Here is a tiny trained network, its code and every weight. The questions are about switching its units off for an input and a class, where a switched-off unit gives its printed mean instead of its output.

import numpy as np


def w(rows, s, z=0):
    codes = np.array(rows[::2]) - 128.0
    scale = np.full(codes.shape[1], s)
    scale[-1] = z or s
    return codes * scale


def f(y):
    return np.maximum(y, 0)


def log_softmax(a):
    a = a - a.max(-1, keepdims=True)
    return a - np.log(np.exp(a).sum(-1, keepdims=True))


def net(x, mask):
    res = np.array(x, float).reshape(1, 6) / 4 @ E
    y = f(res @ A[0][:, :-1].T + A[0][:, -1])
    res = res + np.where(mask, y, B[0][:, -1]) @ B[0][:, :-1]
    return log_softmax(res[-1] @ U[:, :-1].T + U[:, -1])


A, B = {}, {}
E = w([
[63,63,98,56,181,221,146,24,94,186,188],'x0',
[105,124,132,128,96,133,152,120,122,102,122],'x1',
[254,116,111,77,57,219,143,86,189,145,68],'x2',
[167,99,203,142,218,221,157,194,33,73,73],'x3',
[129,223,80,10,84,167,76,212,76,90,175],'x4',
[210,194,59,154,217,102,210,61,132,29,182],'x5',
],0.006)
A[0] = w([
[98,88,119,87,188,195,120,79,85,166,206,57],'neuron 1',
[84,80,80,94,192,217,140,75,106,172,209,45],'neuron 2',
[96,127,46,106,53,41,103,74,225,191,185,138],'neuron 3',
[63,144,99,112,160,89,99,162,84,101,181,95],'neuron 4',
[237,111,98,96,62,218,154,101,194,137,57,35],'neuron 5',
[151,202,61,42,107,155,68,190,68,105,178,57],'neuron 6',
[103,142,57,131,75,65,84,84,206,158,162,99],'neuron 7',
[96,114,215,151,43,112,80,192,130,183,65,93],'neuron 8',
[151,201,100,77,112,113,113,187,98,109,139,86],'neuron 9',
[202,220,167,211,102,10,101,241,177,68,13,97],'neuron 10',
[164,157,68,135,134,128,209,83,131,75,154,64],'neuron 11',
[141,206,63,69,104,183,78,174,116,82,156,2],'neuron 12',
[177,104,198,119,182,190,167,178,67,107,68,59],'neuron 13',
[141,77,177,238,172,96,183,111,184,160,75,85],'neuron 14',
[166,186,86,159,170,110,189,62,126,56,180,39],'neuron 15',
[168,94,204,151,191,217,134,163,3,94,96,104],'neuron 16',
[190,184,86,163,173,99,176,89,148,34,181,78],'neuron 17',
[156,82,148,216,173,93,178,87,189,132,102,101],'neuron 18',
[33,137,130,175,181,73,150,155,67,110,180,100],'neuron 19',
[140,188,73,37,108,149,108,212,67,91,192,84],'neuron 20',
[49,144,127,184,162,45,122,160,57,138,184,145],'neuron 21',
[189,178,52,150,179,103,241,81,128,52,165,55],'neuron 22',
[131,187,117,96,130,181,92,176,89,99,146,64],'neuron 23',
[72,67,91,48,181,216,154,53,102,183,183,131],'neuron 24',
[68,113,166,172,182,68,120,118,93,101,164,75],'neuron 25',
[172,183,58,168,187,93,187,68,146,29,166,32],'neuron 26',
[128,71,162,172,146,99,194,74,163,150,99,70],'neuron 27',
[139,49,175,205,145,102,160,88,168,176,72,59],'neuron 28',
[24,151,136,168,162,71,111,135,72,115,168,49],'neuron 29',
[173,84,196,133,201,187,152,199,33,87,67,75],'neuron 30',
[206,163,164,190,105,63,94,223,177,71,100,73],'neuron 31',
[33,50,233,104,25,145,44,162,142,216,66,81],'neuron 32',
[234,116,67,80,77,211,168,83,192,127,63,87],'neuron 33',
[33,117,133,165,192,39,125,167,48,110,190,86],'neuron 34',
[132,140,54,113,64,69,110,106,185,179,193,66],'neuron 35',
[127,150,68,134,67,57,107,93,216,168,171,83],'neuron 36',
[149,41,151,207,170,88,141,83,170,140,104,105],'neuron 37',
],0.0051,0.0012)
B[0] = w([
[96,170,128,179,66,137,110,46,179,91,114,190],'neuron 1',
[97,174,124,177,68,132,90,42,164,91,113,199],'neuron 2',
[108,73,46,168,215,173,160,221,147,52,163,223],'neuron 3',
[207,132,133,87,134,89,159,121,155,168,82,188],'neuron 4',
[214,180,113,58,164,99,185,161,197,167,14,208],'neuron 5',
[131,66,171,60,63,57,180,95,94,145,194,214],'neuron 6',
[87,61,79,146,208,149,172,209,152,66,165,196],'neuron 7',
[97,176,180,142,142,205,40,135,74,173,128,218],'neuron 8',
[115,72,169,96,78,73,139,83,96,134,191,186],'neuron 9',
[68,194,129,218,44,130,80,1,183,72,137,254],'neuron 10',
[130,164,144,125,167,180,72,165,78,186,111,181],'neuron 11',
[153,68,170,78,59,52,168,108,75,153,177,195],'neuron 12',
[88,89,50,158,186,147,180,182,167,56,152,203],'neuron 13',
[137,54,165,75,64,69,175,95,81,131,194,195],'neuron 14',
[103,171,174,140,158,183,61,178,65,191,120,197],'neuron 15',
[70,75,46,175,186,149,173,177,169,43,169,224],'neuron 16',
[96,162,192,148,165,206,29,162,59,177,135,203],'neuron 17',
[107,59,166,73,77,75,171,109,67,160,205,184],'neuron 18',
[217,171,122,95,135,116,155,126,173,154,32,208],'neuron 19',
[147,57,176,80,89,69,169,80,101,148,193,216],'neuron 20',
[197,172,94,83,135,96,155,123,185,150,55,215],'neuron 21',
[101,159,161,147,175,190,58,166,50,192,136,211],'neuron 22',
[135,66,143,92,96,75,168,104,113,130,189,180],'neuron 23',
[67,215,136,208,49,153,70,8,188,84,100,217],'neuron 24',
[199,142,139,81,129,107,147,128,149,157,60,187],'neuron 25',
[110,164,178,148,156,197,62,181,68,183,132,209],'neuron 26',
[133,82,149,71,85,75,142,131,74,163,179,175],'neuron 27',
[150,67,155,68,85,79,156,133,84,144,192,189],'neuron 28',
[184,164,119,95,148,114,175,146,185,168,45,200],'neuron 29',
[77,77,57,163,189,155,181,188,173,32,181,224],'neuron 30',
[71,198,119,194,63,134,95,22,189,84,122,211],'neuron 31',
[114,183,175,141,192,217,48,213,34,195,127,247],'neuron 32',
[215,172,124,68,148,99,152,150,184,177,17,211],'neuron 33',
[224,178,107,98,133,116,159,146,188,152,32,222],'neuron 34',
[99,88,69,140,176,152,188,189,138,64,157,192],'neuron 35',
[94,100,55,173,220,175,180,187,160,62,157,195],'neuron 36',
[139,65,149,48,73,48,152,133,93,138,194,185],'neuron 37',
],0.005,0.007)
U = w([
[99,91,54,151,184,150,177,202,149,55,165,140],'0',
[116,155,175,132,155,186,34,179,50,213,122,49],'1',
[145,76,165,71,83,57,174,93,80,156,197,63],'2',
[218,158,109,82,142,108,172,137,186,170,5,132],'3',
[89,172,124,186,83,135,83,10,172,85,122,253],'4',
],0.012,0.00039)

Each question gives the input, the list of numbers given to net, and the class t.
The units are the neurons (one row each of A and B). Each row of codes is followed by its name. A weight is (code - 128) times the scale printed after its matrix; where a second scale follows, it is the last column's (A, B and U).
mask holds one flag per neuron, in row order. A switched-off neuron (its flag False) gives its mean, the last column of its row in B, instead of its output. The means were averaged over made-up inputs and are rounded, as every weight is.
A unit's drop is (log p(t) with every unit on - log p(t) with that unit switched off) / (log p(t) with every unit on - log p(t) with every unit switched off).
The circuit of an input: a set's keep is (log p(t) with only the set's units on - log p(t) with every unit switched off) / (log p(t) with every unit on - log p(t) with every unit switched off). Starting from the 12 units with the biggest drops (on a tie, the unit counted first), units are removed one at a time, each time the one whose removal leaves the highest keep (on an exact tie, the one counted first), for as long as the keep stays at least 0.8.
circuit, biggest first: the units of the circuit, biggest drop first
most important unit: the unit with the biggest drop
top k neurons: the k neurons with the biggest drops, biggest first
drop when u is switched off: that unit's drop, to one decimal
input [2,0,1,-8,2,7], class 0: most important unit -> neuron 3
input [-8,-5,-8,-2,-5,1], class 3: top 2 neurons -> [neuron 34; neuron 21]
input [-3,8,-7,8,1,-6], class 0: top 3 neurons -> [neuron 30; neuron 16; neuron 13]
input [-6,-5,5,-5,3,4], class 4: top 2 neurons -> [neuron 10; neuron 31]
input [-1,0,0,4,-2,-4], class 0: circuit, biggest first -> [neuron 30; neuron 16]
input [-6,4,-1,-1,-3,5], class 4: top 4 neurons -> [neuron 10; neuron 31; neuron 32; neuron 8]
input [-4,4,5,-7,8,6], class 2: top 4 neurons -> [neuron 12; neuron 6; neuron 20; neuron 9]
input [7,3,-7,-2,-3,6], class 3: top 2 neurons -> [neuron 34; neuron 19]
input [1,-8,6,-5,8,5], class 2: top 2 neurons -> [neuron 6; neuron 12]
input [-5,3,-5,4,-7,5], class 2: top 2 neurons -> [neuron 14; neuron 18]
input [-6,1,0,7,-1,8], class 1: top 2 neurons -> [neuron 17; neuron 22]
input [-8,3,-2,-4,6,7], class 4: top 2 neurons -> [neuron 10; neuron 31]
input [6,-2,-6,2,1,1], class 3: top 2 neurons -> [neuron 10; neuron 34]
input [-5,-4,-4,7,5,-7], class 0: top 2 neurons -> [neuron 30; neuron 16]
input [1,5,-5,8,-6,-3], class 0: circuit, biggest first -> [neuron 16]
input [6,-3,1,7,-1,0], class 0: top 4 neurons -> [neuron 16; neuron 30; neuron 10; neuron 13]
input [6,8,2,5,-1,1], class 4: top 2 neurons -> [neuron 24; neuron 2]
input [6,5,2,4,-2,-5], class 4: drop when neuron 15 is switched off -> 0.1
input [-6,2,3,4,-4,-2], class 4: drop when neuron 31 is switched off -> 0.2
input [-7,-5,3,6,-5,-6], class 4: drop when neuron 10 is switched off -> 0.9
input [7,-7,8,-7,0,8], class 1: drop when neuron 26 is switched off -> 0.3
input [5,-2,3,-7,2,5], class 0: circuit, biggest first -> [neuron 3]
